(in the rows, 128 means zero)
Each row of numbers belongs to one of the nodes below and depends on some of the facts about them. Some rows are named. Which node is each other row?

How the nodes are related:
μ: is of sort; κ: points at
(105) -μ-> mekli; (110) -μ-> mekli; (116) -μ-> tinas
(122) -μ-> mekli; (124) -μ-> mekli; (138) -μ-> mekli
(153) -μ-> mekli; (16) -μ-> mekli; (170) -μ-> tinas
(174) -μ-> tinas; (181) -μ-> mekli; (199) -μ-> tinas
(20) -μ-> tinas; (207) -μ-> tinas; (222) -μ-> tinas
(246) -μ-> mekli; (250) -μ-> tinas; (251) -μ-> mekli
(297) -μ-> mekli; (338) -μ-> tinas; (340) -μ-> mekli
(343) -μ-> tinas; (346) -μ-> tinas; (378) -μ-> mekli
(39) -μ-> mekli; (393) -μ-> mekli; (401) -μ-> mekli
(424) -μ-> tinas; (437) -μ-> tinas; (450) -μ-> tinas
(469) -μ-> mekli; (49) -μ-> mekli; (509) -μ-> mekli
(510) -μ-> mekli; (532) -μ-> tinas; (544) -μ-> mekli
(552) -μ-> tinas; (554) -μ-> mekli; (566) -μ-> mekli
(57) -μ-> mekli; (582) -μ-> tinas; (586) -μ-> mekli
(597) -μ-> mekli; (601) -μ-> tinas; (602) -μ-> tinas
(611) -μ-> tinas; (621) -μ-> mekli; (635) -μ-> mekli
(642) -μ-> tinas; (646) -μ-> mekli; (649) -μ-> tinas
(65) -μ-> mekli; (66) -μ-> tinas; (681) -μ-> mekli
(682) -μ-> tinas; (683) -μ-> tinas; (686) -μ-> mekli
(727) -μ-> tinas; (728) -μ-> mekli; (736) -μ-> mekli
(749) -μ-> mekli; (758) -μ-> tinas; (761) -μ-> tinas
(763) -μ-> tinas; (777) -μ-> tinas; (78) -μ-> mekli
(79) -μ-> mekli; (798) -μ-> mekli; (807) -μ-> tinas
(86) -μ-> mekli; (92) -μ-> mekli; (110) -κ-> (681)
(122) -κ-> (554); (122) -κ-> (378); (122) -κ-> (338)
(124) -κ-> (552); (124) -κ-> (49); (124) -κ-> (758)
(153) -κ-> (469); (16) -κ-> (586); (16) -κ-> (509)
(250) -κ-> (763); (297) -κ-> (57); (297) -κ-> (116)
(297) -κ-> (343); (297) -κ-> (642); (297) -κ-> (681)
(340) -κ-> (566); (340) -κ-> (763); (401) -κ-> (727)
(424) -κ-> (79); (424) -κ-> (646); (424) -κ-> (686)
(437) -κ-> (66); (450) -κ-> (20); (450) -κ-> (170)
(510) -κ-> (105); (510) -κ-> (181); (532) -κ-> (57)
(532) -κ-> (509); (532) -κ-> (602); (544) -κ-> (79)
(601) -κ-> (138); (601) -κ-> (635); (601) -κ-> (727)
(601) -κ-> (761); (611) -κ-> (20); (621) -κ-> (777)
(65) -κ-> (116); (65) -κ-> (251); (65) -κ-> (181)
(65) -κ-> (681); (682) -κ-> (222); (682) -κ-> (597)
(682) -κ-> (174); (682) -κ-> (346); (78) -κ-> (39)
(78) -κ-> (686); (78) -κ-> (246); (78) -κ-> (199)
(798) -κ-> (582); (798) -κ-> (683); (807) -κ-> (728)
(807) -κ-> (649); (807) -κ-> (736); (92) -κ-> (586)
(92) -κ-> (761); (92) -κ-> (86); (92) -κ-> (393)
(92) -κ-> (343)

Known rows:
(393): [125 118 118 119 122 113 115 108 106 144 166 144 140 115 139 115 159 154
 132 146 126 118 167 121 158 133 121 131 129 135 129 132 136 123 143 125
 123]
(92): [119 111 118 137 124 118 116 105 112 145 156 119 129 119 132 104 113 154
 136 139 129 124 180 125 137 136 141 128 136 144 128 131 134 126 127 153
 132]
(124): [117  90 138 141 149 127 115 118 109 130 142 100 115 106 123 129  83 172
 153 141 174 114 134 134 152 125 157 114 140 118 149 125 120 109 126 135
 139]
(758): [143 127 155 107 134 121 154 158 138 115 116 127 115  99 136 181 113 111
 138  92 162 126  80 135 139 106 127 113 132 114 151 109 110 115 136  94
 143]
(138): [124 130 103 116 128 105 117 100 112 134 133 128 138 125 139  83 129 141
 129 188 125 139 153 127 147 127 124 108 123 128 132 146 124 115 144  98
 122]
(601): [139 145 125 110 123 113 149 130 149 128  91 113 117 119 140 132  95  72
 123 106 129 165 134 127 103 114 129 106 133 145 134 123 119 132 120 131
 145]
(727): [147 151 127  95 137 103 141 138 148 133 147 134 132 125 147 136 119  68
 121 120 127 166 114 123 128 124 114 108 130 134 124 130 119 129 139  91
 134]
(424): [129 136 143 122 126 118 148 124 153 111  98 105 120 134 128 153 111  94
 114  78 119 149  98 115 110 124 126 122 132 131 129 105 135 132  95 172
 149]
(340): [119  97 126 181 112 124  88 128 121 138  49 121 135 150 100  76  90 148
 139 104 148 113 149 129 162 150 142 134 135 144 109 138 133 110 127 135
 117]
(566): [125 113 127 171 110 121  83 139 119 132  61 146 145 153  92  83 115 161
 129 121 146  99 135 121 178 148 130 133 127 131 105 141 131  99 142  95
 109]
(346): [151 145 145 116 144 131 111 127 142 127  80 149 136 141 146 174 141  97
 113 105 121 117 105 140  84 109 105 141 122 132 149 121 108 140 106 114
 139]
(728): [121 168 129 105 149 132 124 120 111 119 161 124 139 126 122  72 163 154
 137 172 148  90 136 125 132 124 109 126 144 118 125 144 140 121 138 163
 112]
(554): [105 114 116 104 144 135 103 166 117 129 119 153 114 135 142 135 163 134
 138 192 109 117 155 130 153 127 147 139 132 122 124 145 134 108 122 105
 117]
(222): [152 144 145 111 144 134 113 129 142 129  80 148 134 141 147 169 140  99
 114 109 122 119 107 141  85 106 109 141 123 133 147 120 108 140 107 115
 137]
(602): [147 135 143 106 100 139 171 148 140  94 148 149 120 127 136 146 135  89
 115 110 125 140 106 136 123 130 114 141 128 132 116 125 112 123 132 142
 148]
(642): [143 156 139 127 121 132 171 149 139 112 126 153 137 118 135 159 138 105
 122  88 120 148 104 129 113 120 118 130 128 136 119 120 121 136 139 115
 132]
(57): [123 118 124 137 125 132 132 114 105 118 171 146 142 131 126 109 144 162
 129 156 124 122 138 129 147 141 129 137 126 127 116 141 126 119 140 134
 128]
(110): [111 122 122 173 141 144 131 108 112 127 131 128 145 122 117 116 102 165
 139 142 127 139 154 130 116 138 153 129 135 142 118 135 130 133 125 147
 127]
(681): [119 127 121 149 134 136 135 113 107 123 152 148 154 123 121 118 139 166
 135 159 121 125 135 129 133 140 129 130 126 128 118 138 130 126 143 111
 121]
(207): [141 145 138 125 123 130 153 156 149 124 103 120 124 126 136 143 128  91
 126  97 128 134 115 129 108 120 133 126 127 133 137 115 123 134 116 140
 128]
(251): [118 129 120 159 136 139 136 116 108 129 157 148 152 127 125 117 134 172
 131 159 122 124 127 131 134 142 131 126 127 127 117 140 133 133 138 102
 118]
(16): [121  99 124 138 114 131 120 105 113 130 171 121 121 127 131 100 114 151
 133 143 135 121 179 129 139 142 143 140 137 139 122 132 130 123 122 172
 143]
(181): [121 117 112 144 130 143 139 113 111 140 145 146 142 130 127 120 133 173
 128 174 128 105 129 135 136 143 128 122 130 125 118 137 140 139 127  90
 122]
(199): [142 157 149 117 117 122 142 122 144 133  84 137 112 132 116 173 124  89
 118 107  91 139  84 117 118 124 124 122 124 110 128 107 134 128 148 158
 123]
(20): [142 124 123 126 109 110 166 170 140 118 146 126 127 122 144 164 129  95
 116 114 103 141  98 125 113 128 140 129 117 133 147 107 119 139 129  99
 126]

Which node is each row?
Some rows may be nodes named above.
[114 113 134 151 132 125 103  82 117 140 116 109 117 139 103 124  95 149
 133 155 105 127 137 115 131 142 148 125 131 116 128 125 142 122 133 197
 123]  (78)
[143 132 143 133  99 122 129 150 150 121  17 144 136 142 122 127 130  82
 127  45 140 130  87 139 159 131 105 135 129 140 116 127 128 119 140  90
 116]  (763)
[118 118  94 135 145 172 117 101 111 169 133  84 113 141 101 113 123 159
 135 125 169 172 176 127 139 128 138 138 101 123 116 132 137 118 110 148
 123]  (798)
[148 152 123  95 131 104 144 138 149 133 146 135 131 128 145 138 121  68
 122 120 127 170 110 125 125 121 123 108 131 133 123 129 121 128 139  90
 134]  (727)
[126 112 124 124 117 122 118 110 107 138 174 144 135 123 137 107 149 158
 131 158 125 115 161 126 156 135 123 134 129 128 123 135 131 119 144 133
 127]  (586)
[144 129 144 137  98 123 129 156 150 120  23 142 135 142 127 127 130  82
 126  44 138 131  87 139 155 133 100 133 131 141 115 127 129 118 142  93
 116]  (763)
[110 145 102 109 110 106  66 121 120 147 157 126 109 109 122  78 178 167
 128 144 153 108  93 138 109 164 176 146 115 121 104 127 108 159 166 114
 128]  (469)
[114 118 117 166 134 141 135 110 114 131 141 124 141 126 118 114 101 163
 138 144 130 128 152 135 116 143 150 126 136 140 122 138 136 136 119 135
 127]  (65)
[127 107 125 127 115 131 132 113 107 121 186 146 131 133 132 103 146 156
 127 162 131 118 150 129 151 141 129 143 126 126 121 139 125 114 144 146
 133]  (509)
[117 117 130 127 132 115 112  89 113 132 133 131 133 142 118 120 144 156
 124 155 107 118 113 114 151 140 127 126 123 110 128 128 141 118 132 159
 121]  (686)
[112  89 100 126 109 146  68 136 116 103 215  76 147 128  55 106  74 135
 124 134 119 115 158 132 102  99  97 149 143 127 149 132 139 134 139 117
 106]  (621)
[114 119 120 168 135 142 136 109 114 130 133 123 136 124 120 118  97 164
 137 143 132 131 151 130 116 141 150 125 135 140 118 137 136 134 119 134
 125]  (65)
[138 125 116  93  95 141 108 174 144  84 197 101 145 117  65 155 103  74
 107  85 111 128 106 133  85  78  67 143 135 123 149 114 130 139 152  77
 109]  (777)
[122 103 123 141 116 131 123 106 112 133 169 124 125 127 135 101 114 152
 134 149 134 123 176 128 135 141 144 137 136 140 122 134 131 123 126 170
 140]  (16)
[118 103 111 152 126 148 138 104 117 147 131 121 126 135 123 114  89 169
 129 168 139  97 151 138 123 148 143 113 140 134 116 140 150 149 105 116
 132]  (510)
[111  87 101 129 109 144  70 135 116 102 224  73 145 128  53 104  73 137
 123 132 117 118 161 132  99  97  99 148 142 128 149 131 137 135 141 121
 107]  (621)
[143 154 139 115 116 125 158 144 140 119 124 150 132 113 139 159 142  99
 122  88 120 146 117 128 118 121 114 125 129 138 123 115 126 134 136 118
 135]  (343)
[130 136 145 117 124 117 147 124 154 111  94 109 121 133 126 151 114  93
 114  77 118 150  97 114 109 125 130 121 132 131 129 104 136 132  92 166
 152]  (424)
[127 114 121 124 120 121 118 110 106 132 173 143 138 123 137 111 155 154
 130 156 128 116 161 124 158 136 128 135 127 130 123 133 132 120 145 130
 129]  (586)
[105 104 127 134 138 118 110  90 126 120 144 103 144 138 121 102 124 160
 120 131 127 131 133 111 136 141 139 124 129 128 128 120 142 115  78 167
 148]  (544)
[136 116 150 141 102 131 134 137 154 119  11 115 123 142 128 127  98  75
 134  24 139 139 100 146 143 132 117 136 140 152 122 128 132 125 126 128
 123]  (250)
[130 113 128 128 156 132  72  95 108 146 119 147 145 152 139 126 146 160
 126 169 124  96 139 136 116 127 123 147 121 126 148 140 116 128 111 118
 126]  (597)
[123 108 108 135 121 141 143 108 114 149 136 144 129 134 130 116 123 173
 122 188 134  90 126 136 141 146 119 115 133 122 118 141 151 146 118  71
 122]  (105)
[100 103 118 120 147 140 104 162 125 133 106 131 105 134 137 136 130 127
 143 181 114 127 168 130 134 130 167 140 137 132 125 139 137 113 107 142
 125]  (122)
[119  99 129 183 109 125  87 129 122 138  47 120 137 151  99  78  90 145
 139 107 153 111 151 129 163 151 144 133 135 142 111 140 132 109 126 126
 117]  (340)
[120 115 119 145 136 130 117 121 115 134 146 114 136 138 130 100 132 153
 135 163 130 117 144 128 132 141 145 132 126 129 137 135 132 125 124 141
 116]  (749)
[139 147 123 112 123 112 152 129 149 130 100 112 120 118 143 129  88  71
 125 105 128 166 136 127 104 116 128 108 136 147 134 124 119 135 121 131
 147]  (601)
[122  97 139 126 145 124 116 126 104 132 152 122 125 107 130 133 124 176
 147 151 171 106 117 133 173 124 141 113 130 104 146 126 119 103 142 100
 132]  (49)
[115 115 124 157 135 139 128 111 111 128 150 124 139 126 123 111 104 161
 138 144 128 134 160 131 124 142 145 133 134 143 117 137 132 129 129 155
 131]  (297)
[142 199 152  88 137 131 157 155 146 110 118 131 127 117 132 118 156  89
 125 110 145 113 102 127 100 107  94 124 145 125 126 127 133 133 131 158
 123]  (649)
[125 144 132  88 132 137 144 202 152 115  76 155 103 125 147 179 156  74
 127 130 105 134 117 130 122 111 133 138 133 128 125 125 126 118 118  97
 129]  (338)
[133 113 162 189 138 125 157 159 176 122 149 108  91 123 164 127 113 121
 132  37 103 124 149 117 111  94  79 104 109 129 123 143 112 158 122 158
 124]  (437)
[129 138 147 124 122 120 149 123 154 111  95 109 119 131 130 155 110  94
 114  75 116 148  94 114 108 123 124 122 131 131 130 105 137 131  92 175
 148]  (424)
[146 151 128 100 115 113 150 139 143 129 115 141 128 111 144 146 139  85
 119 106 122 149 122 125 125 116 110 115 127 137 131 120 123 128 140 101
 137]  (761)
[116 113 122 160 132 137 128 106 111 131 153 125 139 128 125 107 106 161
 138 142 132 134 162 130 126 143 147 132 135 143 119 138 132 127 127 155
 133]  (297)
[142 150 149 119 117 119 141 123 144 126  86 137 112 129 116 176 122  92
 119 108  95 136  84 117 119 126 120 122 125 113 128 109 134 129 147 156
 126]  (199)
[121 108 111 133 156 103  99 101 123 156 194 109 134 142 136  93  85 119
 138 168 140 161 161 123 146 147 156 111 142 137 119 148 128 125 132 126
 125]  (401)
[145 138 148 125 146 140 113 126 147 131  63 127 125 140 143 167 103  90
 121  95 126 127 128 140  70 111 127 141 131 145 148 120 110 145  89 150
 148]  (682)

Now the same nodes, written a new way:
Some rows with their names:
(16): [ 41 145  88 126 102 130 112 121 150  72 170 134 162 139]
(597): [122 134  81 141 126  93 114 160 116 160 146 130 126 131]
(682): [143 136 170 120 122 168 193  91 172  97 117 132 124 104]
(346): [170 135 184 142 116 139 139 117 149 156  98 102 116 106]
(116): [171 152 197 109 141 141 110 106 117 138 102 100 111 105]
(552): [165 134 184 149 125 141 136 116 148 154  96 106 115 106]
(728): [116 133  85 147 139  94 112 160 119 159 139 136 126 133]
(340): [ 97 109  25  91 133 161 150 129 118  84  99 120 151 142]
(566): [125 119  57 124 128 115 102 159 103 149 108 109 135 140]
(170): [172  88 192 123 122 126 111  99 151 151 100 111 127  97]
(450): [144  53 178  90 131 147 151  61 179  89 124 146 145  86]
(601): [105 107 203 101 114 157 205  72 129 104 107 125 121 172]
(761): [136 123 209 131 104 132 132 103 124 154  91  93 118 147]
(727): [135 103 222 118 108 119 176  96 101 172  88 100 107 187]
(401): [ 67 105  96  98 131 110 190 117  99 109 154 156 130 191]
(611): [143  53 178  90 129 146 151  61 178  87 123 146 143  86]
(251): [132 139  94 119 149  94  93 160 102 146 152 128 132 144]
(66): [173 147 179 146 115 135 154 117 160 160 104 104 114  97]
(437): [142 138 169 120 124 171 195  89 173  95 118 132 127 101]
(250): [144 112 125  93 123 210 172  85 150  82  55  90 139 119]
(649): [165 134 188 150 129 143 136 116 150 153  95 107 116 108]
(582): [173 142 181 140 110 134 149 118 153 159 102 102 117  99]
(686): [126 112  98 165 127 129  82 172  87 133 142 170 116 148]
(681): [121 172  99  77 180  87  87 138  52 134 146 135  88 101]
(199): [161 120 195 162 137 159 112 118 133 142  87 120 115 121]

Name these rows:
A row may be one of the nodes named above.
[ 91 153  94 130 122  93  79 147 105 140 144 122 122 114]  (57)
[123 120  56 124 128 117 102 157 103 149 110 108 136 141]  (566)
[ 48 133  93 111 117 121 131 116 120  85 161 143 143 154]  (92)
[167 147 100 111 169  98  89 171 120 130 180 111 178 188]  (181)
[141 141 198 127 117 140 111 102 125 142  95  97 111 107]  (343)
[164 114 180 129  81 212 157 112 126  65 126 174 113 119]  (424)
[ 95 151 184 121 101 176 137  75 173  71 122 112 138  99]  (532)
[135 130 172 132 137 174 185  88 171  95 111 135 123 106]  (807)
[117 128  87 136 131  96 103 158 111 151 144 131 130 138]  (749)
[ 89 108  85 151 155 156 129 142 111  77 147 191 128 149]  (78)
[108 107 204 100 114 157 205  70 127 106 107 125 120 171]  (601)
[176 109 120 111 113 190 123 113 128 139  16  49 137 121]  (763)
[ 69 153  97 149  94 101  60 149 138 129 155 105 154 133]  (509)
[117 127  89 136 132  96 103 159 109 151 142 131 130 138]  (749)
[171 143 178 145 116 137 155 115 160 160 104 104 116  98]  (66)
[125 111  96 166 128 128  81 173  86 133 141 170 117 150]  (686)
[176  29 192 103 125 107  95  79 167 148 108 124 138  77]  (20)
[149 125 191 182 166 153 127 115 152 148  81 119 113 113]  (777)
[127 113  96 165 127 127  81 175  85 133 139 167 118 150]  (686)
[142 141 199 128 117 140 110 100 126 141  95  97 111 105]  (343)
[165 130 190 138 119 144 124 113 140 148  97 102 120 115]  (207)
[ 93 157  81  72 173 122 139 116  87  77 160 165 109 112]  (110)
[140 144 199 126 116 139 110 102 126 143  93  96 108 105]  (343)
[134 139  84  98 169 132 142 146 145  75 194 140 187 186]  (510)
[144 141 194 145 105 145 107 109 150 141 100  93 125 105]  (602)

